Each row is followed by its class number.
[  87 -230  220  148  108   70 -133  -56   92   57 -539   24  145  542
  140 -374 -570 -139   71   42 -121  276 -204  -20   60  191  179  -11
  319   43   10   74  369   92   17] => 1
[-242   51 -251 -159  218   -8 -146   34  209  164  150  181 -139  198
  330   38  152  171  -34  200  169  209  -26 -215  -82  -37 -209 -205
   92  313  421  425  -59 -188  132] => 3
[  49 -260   98  342  140  158   45  -44  -69  125 -582  288  -48  549
   23 -231 -485    0 -192   62 -144 -131  -31  -95 -130  227   53  139
  326  -93   70   93  255   27  225] => 3
[   0 -100   67  197   21  -17  129  117  -30  189 -473  380 -179  562
  163 -266 -254  -88 -201   50 -128 -153 -274  -30 -133    2  144   18
  268 -156   86  162  240  -18  -78] => 7
[  42 -115  -98  144   94   50  -77 -129  113  158 -536  166  119  556
  211 -305 -250   56 -110  252 -120  -28 -227 -103  -75  303 -146  -68
  258  -34  191  220  379    9  -36] => 2
[-321 -109  220 -383   44 -152  208  190  -60  192 -376  773 -100  108
  116  554  181  -15 -157 -374   48 -433  118  -36 -289   64   74   31
  -37   60   43   39 -239 -476  -99] => 0
[-299 -198  101 -189   95  -77   49  105  -52  180 -381  363  -65  153
  161  617  -11   25  -75 -350  166 -316  268 -196 -279  314  271  103
 -116  159 -121  -17  -45 -489   77] => 6
[ -42  186 -375 -315  343    7 -207   40   14  194  512  662  -75 -108
   36  196  287  121   27  443  -32  -81    4 -178 -316 -321 -341 -331
  143  124  386  375 -183 -261  244] => 2
[-181  109 -351  271 -247  -83   47  -36  225  184 -354 -244   -2 -454
  210  361  -46  123 -148  -24   71 -151 -104  270  -40  408 -486    0
  142  -80   77   26  -29  -15 -324] => 4
[-153 -186  124 -487  228  -93  249  106   12  -11 -200  218  -42  -41
  225  623    8  -47 -159 -541  143 -204  176 -142 -293  160  269  168
   37  193 -119  -17   -4 -327  104] => 5
[  23  -12 -211 -162   74   61   70  -98   61  130  187  549 -331  307
  -21   -6 -117  439 -281   82   60 -715   73   46 -290 -154  -20 -379
  342  -17  195  756  210  262 -710] => 0
[-147   73 -104  230   75  149 -213 -143 -158 -289 -580  -45  209  -80
  200 -377 -189  -66  213  145   52 -153  -72  317 -168  332  -59   48
  106   18 -173  -96   -5 -233  356] => 8
[ -77 -119  -30 -253   60   45  -18  -85  108  166  -52  742 -152  378
 -109 -179 -339  423 -175    0   37 -632   32  -51 -162  -56  -57 -423
  298  -84  209  663  122  165 -721] => 5
[-277 -152  -12  102  160  122  -62 -329  -62 -306 -397  137   16  138
  186 -320 -404   63  205  -77  167  -93   86  116   -1   59  144  -45
   46  139 -318  -46   33    4  178] => 4
[  44 -193   90   95  130  115   12  114   82  268 -425  532  -44  470
  216  -23 -330  -47 -275   50 -112 -108 -101  -53 -354  221 -266   32
  274   38  135   68  203  -28   80] => 6
[ 130 -210 -193 -147   60   79   -3  -67  -48  213  -64  544 -127  372
  -82   15 -385  479 -354  208  -84 -781  126  -80 -343  149   94 -323
  368 -207  251  693  329  114 -834] => 6
[-286   25  -93  184  164  162  -52 -291 -173 -251 -474  172  -44   63
    6 -491 -199 -131  275   84  193 -109  -21  140  -18 -121   50    1
  -27  136 -398  -67   34  -22  353] => 3
[-160   98 -294   -1  214   51 -202   79  127  256  306  217  -67  -22
   97  -44  -45  140  -14  411  -26  -19 -190 -104  -41   -7 -229 -259
  205   -5  341  496   59 -270  -36] => 8
[ 150 -155  187  137   51   77   30   11   83  220 -505  382  -77  545
  184 -114 -246 -198 -136 -191 -115    3 -214  -78   78   80   22   23
  228  -26   90   56  180   48  141] => 0
[-110 -163   53 -462  201 -131  230   53  -82  -24 -165  380  -96  -71
  299  736  187  160 -305 -415   75 -531  219 -105 -434  168  224   95
  -52   19   13   71  -94 -371  137] => 0
[-223 -121  -68   60   16  116   27 -325  -43 -164 -434  300  -41  156
  166 -228 -448   48  178  -73  234  -92   47  163  -25   41   58  -30
    2    6 -395 -214   57  -42  262] => 2
[ -84 -190   -5 -440   70 -189  246  202  166   83 -435  456  -98  -72
  233  837  121   22 -150 -468   38 -572   94  115 -514  264    6   56
   71  -14 -162  224  -44 -601   39] => 3
[-321 -102   13 -254   45 -187   46  120   27   61 -451  335 -100  -18
  292  726  -75   46  -79 -277  222 -445  239   69 -311  268   80  108
   65   88  -73  174 -143 -450 -149] => 3
[-274  151 -313  272 -420  -65   39  -93  328  133 -738  -95    7  -67
  146   85 -281 -104 -140   -4  130  -91 -188  184   32  375 -276  146
  191   37   99  -50   59   46  -64] => 1
[ 222 -124 -122  -87  150  214   -2  -98 -101  156  299  894 -234  381
 -139 -145 -352  524 -245   35   12 -709    0  -92 -177   -3  274 -462
  276 -130  208  763  160  235 -540] => 4
[-176  -60    7   55  103   55    4 -219 -238 -304 -540  434  -13   38
   70 -130   25  -61  239   54  193 -275   56  291 -390  126   20   26
  -29   68 -319 -108 -186 -207  403] => 2
[-115  -68   36 -332  -31 -190  140  118   97   52 -324  509 -165  -75
   68  741   -9   95 -122 -334   20 -417   51  110 -403  130  108   24
  159  -93    3   69  -16 -300 -200] => 3
[ -74  256 -316 -236  112  -42 -279  189  223  273  200  449  -58 -117
   36  122  178  125  -14  338 -101  -16  -67  -39 -159 -218 -312 -247
   87  -30  419  289  -93 -329   39] => 1
[-129 -188  191 -470  170 -133  284  186 -242  155  -84  530 -191   35
   76  899  175  -35 -151 -495  181 -267  199 -288 -207    7  574  195
 -218   41 -139  -37 -113 -466  277] => 2
[-186 -188  -20 -371  220 -136  264   51   99  -13 -286  328 -256  -28
  291  863  103  116 -233 -471  193 -412  272   -3 -395  124   82  191
  -10   94 -107   13  -65 -307  205] => 1
[-258 -117  127 -462 -100 -247  201  171   13   26 -323  358 -134   60
  237  785  -67    0 -122 -443  127 -530  192   16 -364   30  158  127
   64  -53 -193  -19  -65 -335 -110] => 5
[-503   26 -190  340 -363 -148  210   21    5   45 -601 -610   23 -227
   10  144  117 -162   44   45  151 -189   91  179 -126  280  -32  245
   63  150 -141   68 -217  -66 -124] => 3
[ -49  166 -292 -246  439  153 -223   11  104  -16  621 -119   25 -207
   47  118  332   77  149  171   23  325 -139  -72  -39  -83 -132 -295
   11  282  232  336  -21 -219  263] => 2
[-234  -63 -339   96 -443 -147  223   30  379  139 -591 -135 -239  -36
  189  348 -292 -144 -183 -294  131 -367  -33  175   -9  154  -44   90
  272    9  -56  175   32  -29 -259] => 7
[-167   57 -312  239 -145   72   25    3  200  171 -378 -450 -138  -42
   53  399  -97  -83 -141  -17  191   23 -102  238   69  404 -198   88
  121   93   26   76  139   69 -223] => 8
[ -63 -235  -94 -231  200  175   77 -186  -75   73  212  585 -259  531
  -58 -213 -112  537 -172   72  111 -740  141 -200 -324    8  154 -404
  214    0  118  799  191  239 -729] => 3
[ 202 -230   13  200  181   77   35   12  -55   86 -515  101   66  358
  118 -265 -309 -182 -135   28 -179   25  -97  -17  -58  193  126   30
  291   33   75   98  241  -69   76] => 4
[ 380 -152  -32 -315  159   84  -13  -80  -62   32  228  777 -152  351
  -56  -67 -161  298 -284  -38  -78 -804   78 -120 -281 -135  129 -383
  240  -53  158  671  216  231 -452] => 7
[-144 -106   36 -420  149  -62  171  174   84    3 -319  346  -67  -17
  281  568   96   13  -55 -500  150 -196  -15  -19 -318  181  197   79
  -94  129 -187   -6   21 -462  302] => 6
[-271   46   25  226  160   59 -165 -241   44 -191 -516  401  -50  210
   41 -432 -296 -157  158  -33  183  -93   85  175   -9   17 -131  -28
   11  180 -234 -179  -71 -133  208] => 8
[ 356 -152  -82  291  239   41  -40   55   89  259 -462  226 -139  492
  208 -140 -156 -146 -256  116 -249   82  -72 -118 -106  116 -118   76
  361 -169  297   85  192  -86   54] => 6
[-347  122 -230 -202  232  -25 -199  -87   32  106  258  194  -11  -94
  104  229  254   79   38  386    9 -109   22  -70 -164 -187 -372 -279
  106  294  359  373 -116 -258  255] => 3
[  36  -38 -233  -68   43   37   -5 -159   99  184   41  741 -293  333
    9 -223 -155  440 -257   81   95 -675  -22  -52 -211  -59 -127 -489
  261  -67  269  816   94  113 -559] => 4
[-559 -149  240 -383  217 -146  223  -58 -111  -68 -248  196  -77  -43
   -8  480  248  101  147 -361  251 -261  192 -139 -357  140  297  131
  -56  142 -207   31 -163 -369   68] => 4
[ -70   32   18  358  289  276 -207 -248 -250  -76 -370  321  -42  130
   17 -446 -332 -146  160   97   25 -110  -39  208  266   38  256  -12
  -62 -115 -167 -271   17 -266  434] => 3
[-116  203 -419 -163  185  196  -61  111  113  376  305  389 -214  -57
 -164  -72  184  121  -34  354  -28    4 -176  -97  -71 -317 -232 -248
  151   23  350  446   58 -258  294] => 4
[ -15    4  124  124  -73  146   82  -48 -212  -11 -520  225  -51  295
  309 -576 -198 -238   -7  -95  112  -62 -100  197   70  -44  252   77
   -3  -16 -161  -59  -19 -238  323] => 2
[ -31 -153   79  229  252  128   76  -55  116  118 -665  256 -131  393
  367 -406 -152 -113 -198 -183 -165   26 -155  -46  -50   10  -21   76
  255  115  154   -2  242   -8  380] => 8
[  99 -123 -122 -158  210   66  101  -85  -12  137  269  689 -285  345
 -200 -122 -207  405 -278   59   34 -691   99 -139  -94 -139  140 -324
  247  -93  210  514  230  294 -699] => 0
[-384  -41 -211  287 -257 -118  175  -18  114  176 -555 -352 -166 -136
  217  396 -246  -23 -194  -41  188 -181   95  143  -54  296 -187  287
  185  -99  -41  -39  -25  -24 -242] => 2
[ -24 -111  -46 -459  117  -83  296   63   58   37 -326  627 -179  -30
  219  884  128  -98 -323 -643  -13 -485   96  -96 -295   71  258  136
  -48    6  -90 -100  -74 -395  220] => 0
[ 359 -172   29  105  215  124   53  135  179  289 -529  462  -11  316
   63 -135 -336 -152 -255 -182 -368   55 -165  -55  -31  -10  -43   35
  296 -131  107   57  297 -175  355] => 0
[-234  -73 -198  288 -319 -124  139   -2  289  186 -569 -440 -100 -100
  229  363 -221  -40 -201 -249  147 -132   49  149  -52  397 -274  123
  207   52   -5    4    0    9 -237] => 6
[-286  207 -266  390 -268 -104   24   69  318   98 -618 -522  -57 -201
   33  198  -96 -200   50 -121  171  -53 -210  315  216  322 -168  174
   97   60 -111  -35  109  -87  -19] => 3
[-182   72   -8  -10  230  257   29 -420 -233 -168 -412  446  -10    4
  -52 -486  -27  -65  176   21   57 -193 -155  206  150 -203  164 -102
  -74   33 -178 -171    7   42  409] => 4
[-344   52 -206  229 -398   11   75   23   83  121 -477 -416 -171 -113
  195  398 -189  -68 -149 -164  203 -106   28   88   28  145  -48  219
   49   78  -80   63  -14  117    5] => 3
[  40  -76 -151 -313  225   98  -48  -73   61  -30  238  638 -180  477
 -145 -173 -131  497 -168   91   62 -892   -3  -28 -299   40  -36 -468
  284  -67  196  678  253  268 -738] => 8
[ 137 -180   57  164   -5   78    2  -65   59  143 -616  200  -64  375
  110 -275 -283 -162  -85  -41  -89    4 -292  -39  -74  188  107  -13
  280  -53   88  177  310  -15  163] => 7
[-132  -71  -64 -311  153   79  211   37  -84  242 -434  545  -71  101
  138  433  187  -59 -127 -324   83 -356  129  -48 -213  217  195   98
  -48   14  -53  -68 -135 -460  162] => 8
[-430  -16   32 -261   43  -95  219  -53  -82   75 -315  313 -249 -161
  164  598  239   -8 -159 -290  210 -480  165  -59 -320   16  108  194
 -105   -1  -82  -69 -227 -228  170] => 8
[  25 -149   47  222  239  100  -35  -79  -51  138 -547  190  -49  437
  -86  106 -261 -221 -164    3 -233   94 -134 -187  238  -31  211  129
   66  -49  109  -31  189   83  290] => 1
[-410   79  -80 -306  186   23  -36   45  136  240  385  235  -68   57
  191 -104  302  331   65  216  113   73  -94  -64  -97 -158 -264 -374
  156  351  478  610  -48 -359  187] => 1
[-188   11 -120  179 -486 -105  162  132  173  137 -260 -357 -107 -279
  181  298 -212 -104 -136 -177  105  -15 -107  214  -19  171   -8  103
  177   75  -17   41   66    6 -179] => 0
[ 183 -304    8  244  202  175   18   22   89  248 -663  -21  -80  510
   88 -139 -417 -210 -252  -48 -263  196  -79 -129   44  161  269  130
  300   36  127  129  494  -70  113] => 5
[ 245   16 -278 -234  239  154   94  -94  -72  110  433  661 -249  387
  -60 -130 -138  423 -356  150   -4 -710  -76  -69  -81 -151  162 -415
  191 -187  226  716  216  230 -655] => 1
[  21 -227   32  236  126   53 -139  203  147  265 -495  177  -84  540
   45  -61 -378  -96  -77    1 -119  -28 -137 -106  -80  212   93  -30
  112  -35  -15   45  381 -131  102] => 5
[  41  -30   76  191  220  174  -60 -113  -53  231 -324  339 -114  381
  212  -62 -115   47 -144    3  -69   -4  -66 -178   11   48   89   74
  150   -2  155  197  191    4  316] => 5
[  38 -193   15 -273  174  238   92 -200  -69   71   -4  770 -178  372
 -116 -311 -294  450 -246 -208  -38 -663  122 -192 -231 -164   64 -344
  314  -22  119  601  195  344 -510] => 7
[-349 -173   -9 -429  108 -123  328  -68 -101 -153 -252  465 -230 -124
  167  838   45   44 -103 -465  209 -452  131  -50 -428   14  257  105
   48  133 -215   85 -116 -247  172] => 5
[  54  111 -240 -177  129 -146 -194  -90  274  126  278  613 -157   -9
   76  380  -91   15 -211  211  -86    6  -47 -161   69 -258 -318 -209
  212   57  519  309  -23 -142    3] => 2
[-185  143 -317  272 -287  -42  -73   78  272   45 -456 -440   27 -165
  268  131 -173   47 -102  -70  184 -199 -221  302  -70  477 -257  -43
   82  104  -21  140  177  -39  -33] => 5
[-267  -20 -357 -350   42  -53  -23  124  304  195  448  403 -273  195
  103  202   64  257  -20  248  196 -126   -8  -85 -244 -245 -378 -412
  257  310  378  617  -37 -139   38] => 5
